Below is a small trained network, with its code and all its weights. Each question gives an input and a target symbol and asks what happens when units are switched off, that is, made to give their printed mean instead of their output.

import numpy as np


def w(rows, s, z=0):
    codes = np.array(rows[::2]) - 128.0
    scale = np.full(codes.shape[1], s)
    scale[-1] = z or s
    return codes * scale


def norm(h):
    return h / np.sqrt((h * h).mean(-1, keepdims=True) + 1e-5)


def f(y):
    return y / 2 * (1 + np.tanh(0.7978845608 * (y + 0.044715 * y**3)))


def softmax(a):
    e = np.exp(a - a.max(-1, keepdims=True))
    return e / e.sum(-1, keepdims=True)


def log_softmax(a):
    a = a - a.max(-1, keepdims=True)
    return a - np.log(np.exp(a).sum(-1, keepdims=True))


def net(x, mask):
    ids = ['βηθλμξπ'.index(c) for c in x.split()]
    T = len(ids)
    res = E[ids] + P[:T]
    u = 0
    for l in range(2):
        q, k, v = (norm(res) @ M[l].T for M in (Q, K, V))
        z = softmax(np.where(np.tri(T) > 0, q @ k.T / 2**0.5, -1e9)) @ v
        res = res + np.where(mask[u], z, O[l][:, -1]) @ O[l][:, :-1]
        u += 1
        y = f(norm(res) @ A[l][:, :-1].T + A[l][:, -1])
        res = res + np.where(mask[u : u + 4], y, B[l][:, -1]) @ B[l][:, :-1]
        u += 4
    return log_softmax(norm(res)[-1] @ U[:, :-1].T + U[:, -1])


Q, K, V, O, A, B = {}, {}, {}, {}, {}, {}
E = w([
[169,95,131,155,161,35,147,73,25,92,141,128],'β',
[133,218,112,91,145,131,82,104,207,138,172,113],'η',
[90,83,138,146,151,93,81,104,150,197,65,94],'θ',
[152,100,106,115,139,120,167,129,132,249,100,127],'λ',
[69,121,155,77,156,116,148,93,34,211,161,141],'μ',
[173,120,136,53,135,144,158,199,138,151,103,89],'ξ',
[156,38,71,112,39,102,131,101,95,79,131,146],'π',
],0.014)
P = w([
[144,90,163,106,204,150,73,89,192,67,35,210],'0',
[136,171,109,218,171,210,36,157,111,125,148,45],'1',
[76,118,54,30,146,81,54,170,108,48,99,85],'2',
[147,86,201,105,205,106,102,84,186,96,119,219],'3',
[154,166,197,220,88,113,59,175,113,209,196,99],'4',
[2,111,81,74,101,39,56,215,111,66,166,178],'5',
[143,113,197,115,193,88,162,81,174,85,185,207],'6',
[179,175,235,200,70,79,69,198,110,236,238,116],'7',
],0.0081)
Q[0] = w([
[115,186,164,102,206,99,140,123,132,181,142,139],'0.h1',
[156,152,138,131,101,156,158,247,139,166,120,94],'0.h1',
],0.014)
K[0] = w([
[40,254,196,68,220,99,170,105,138,253,188,154],'0.h1',
[185,104,127,55,128,179,204,238,162,169,130,110],'0.h1',
],0.0083)
V[0] = w([
[161,132,155,220,142,170,151,39,164,163,4,80],'0.h1',
[55,115,133,122,183,178,189,197,136,87,87,108],'0.h1',
],0.0043)
O[0] = w([
[125,166,175,154,127,120,226,253,115,68,102,232,114],'0.h1',
[84,77,78,168,174,37,216,116,123,180,102,49,2],'0.h1',
],0.0055,0.0018)
A[0] = w([
[140,102,98,57,121,197,57,76,104,104,130,161,164],'0.n1',
[181,112,125,93,109,153,175,130,183,144,129,213,89],'0.n2',
[80,94,119,56,90,76,182,253,82,52,125,176,52],'0.n3',
[128,126,153,104,185,133,184,102,165,115,111,101,5],'0.n4',
],0.0068,0.0019)
B[0] = w([
[115,71,229,133,82,172,202,177,141,67,128,109,254],'0.n1',
[14,99,104,148,214,66,41,106,150,142,113,130,210],'0.n2',
[34,209,79,153,156,149,2,221,89,211,147,205,196],'0.n3',
[149,173,173,177,98,191,90,48,58,56,97,239,141],'0.n4',
],0.0071,0.003)
Q[1] = w([
[185,84,234,134,158,88,96,106,70,201,185,118],'1.h1',
[140,68,231,82,253,92,148,34,247,136,132,254],'1.h1',
],0.007)
K[1] = w([
[103,103,123,144,147,87,150,95,125,151,197,135],'1.h1',
[99,145,123,117,89,108,123,98,121,90,252,172],'1.h1',
],0.012)
V[1] = w([
[126,129,111,156,201,2,197,91,28,132,162,132],'1.h1',
[251,21,95,165,96,54,55,198,24,77,97,180],'1.h1',
],0.0042)
O[1] = w([
[255,149,17,203,179,168,112,190,104,141,25,150,208],'1.h1',
[219,80,118,145,154,72,98,162,89,34,126,66,251],'1.h1',
],0.0067,0.0018)
A[1] = w([
[138,69,147,91,126,24,116,126,170,115,165,2,110],'1.n1',
[154,134,84,151,74,198,125,167,52,190,128,100,6],'1.n2',
[130,82,138,104,182,91,143,123,110,198,80,179,65],'1.n3',
[90,63,109,64,112,42,98,125,102,77,93,163,45],'1.n4',
],0.0077,0.0021)
B[1] = w([
[169,75,66,160,116,148,201,142,140,254,182,183,223],'1.n1',
[124,153,147,129,83,26,120,43,175,112,121,194,191],'1.n2',
[158,123,161,126,33,174,142,154,95,69,175,90,254],'1.n3',
[139,212,40,140,138,111,219,94,165,206,166,78,239],'1.n4',
],0.0086,0.0056)
U = w([
[192,89,117,147,224,77,94,90,110,70,88,155,218],'β',
[73,102,180,77,181,50,69,10,144,122,65,198,254],'η',
[159,208,175,190,54,74,195,131,162,110,43,140,7],'θ',
[63,73,163,223,148,131,77,206,97,164,112,187,75],'λ',
[163,61,178,102,56,208,108,155,75,86,115,112,131],'μ',
[107,213,107,112,98,127,89,181,110,101,168,44,182],'ξ',
[161,112,52,124,155,138,254,61,173,175,110,152,53],'π',
],0.0065,0.0027)

Each question gives the input, a string of symbols that net reads in full, and the target symbol t.
The units are the heads (2 rows each of Q, K, V and O) and the neurons (one row each of A and B). Each row of codes is followed by its name. A weight is (code - 128) times the scale printed after its matrix; where a second scale follows, it is the last column's (O, A, B and U).
mask holds one flag per unit, layer by layer, with each layer's heads first. A switched-off unit (its flag False) gives its mean, the last column of its rows in O or B, instead of its output. The means were averaged over made-up inputs and are rounded, as every weight is.
A unit's drop is (log p(t) with every unit on - log p(t) with that unit switched off) / (log p(t) with every unit on - log p(t) with every unit switched off).
The circuit of an input: a set's keep is (log p(t) with only the set's units on - log p(t) with every unit switched off) / (log p(t) with every unit on - log p(t) with every unit switched off). Starting from all 10 units, units are removed one at a time, each time the one whose removal leaves the highest keep (on an exact tie, the one counted first), for as long as the keep stays at least 0.8.
circuit, biggest first: the units of the circuit, biggest drop first
k most important neurons: the k neurons with the biggest drops, biggest first
k most important neurons of layer l: the k neurons of layer l with the biggest drops, biggest first
input π λ β μ π π, target λ: circuit, biggest first	[0.n3]
input θ μ η λ λ, target θ: circuit, biggest first	[1.n2; 1.n1]
input η π π, target ξ: circuit, biggest first	[0.n3; 1.n4]
input λ λ β, target π: 2 most important neurons	[1.n1; 1.n4]
input λ λ ξ ξ, target ξ: 2 most important neurons	[1.n3; 1.n4]
input β β π π λ ξ θ, target π: 2 most important neurons	[1.n4; 1.n1]
input θ λ μ η θ ξ, target π: circuit, biggest first	[0.h1; 1.n1]
input μ λ λ η λ ξ ξ β, target β: circuit, biggest first	[1.h1; 1.n3]
input ξ θ π ξ ξ λ ξ ξ, target π: circuit, biggest first	[1.n1; 0.h1]
input θ λ θ λ ξ ξ θ, target θ: circuit, biggest first	[0.h1; 1.n3]
input λ μ θ ξ, target μ: circuit, biggest first	[1.n3; 1.h1; 1.n4]
input ξ ξ λ θ, target θ: 2 most important neurons	[1.n3; 1.n4]
input β λ η λ β μ θ, target μ: circuit, biggest first	[1.n3; 1.h1; 1.n4]
input θ ξ θ λ π π, target ξ: circuit, biggest first	[0.n3; 1.n4; 0.h1]
input π μ λ ξ, target μ: 2 most important neurons	[1.n3; 0.n4]
input λ μ β λ λ, target θ: most important neuron of layer 0	[0.n3]
input ξ θ θ ξ, target ξ: 3 most important neurons	[0.n4; 1.n3; 1.n4]
input λ λ β β λ, target β: 2 most important neurons	[0.n3; 1.n4]
input π λ η λ θ θ, target ξ: 2 most important neurons of layer 1	[1.n4; 1.n2]
input θ λ β λ, target β: circuit, biggest first	[1.h1]
input η λ ξ λ β η ξ μ, target η: 2 most important neurons of layer 1	[1.n2; 1.n4]
input ξ μ θ η λ λ μ, target μ: 2 most important neurons of layer 1	[1.n3; 1.n4]
input β μ π θ ξ θ, target ξ: 3 most important neurons of layer 1	[1.n4; 1.n2; 1.n1]
input π λ λ, target ξ: 3 most important neurons	[0.n3; 1.n1; 1.n3]
input η η π θ θ μ, target π: 2 most important neurons	[1.n4; 1.n1]
input λ λ λ λ, target λ: 4 most important neurons	[0.n2; 1.n3; 1.n2; 1.n1]
input θ θ μ π η β, target π: circuit, biggest first	[1.n4]
input λ λ ξ π μ μ θ, target μ: 2 most important neurons of layer 0	[0.n2; 0.n4]
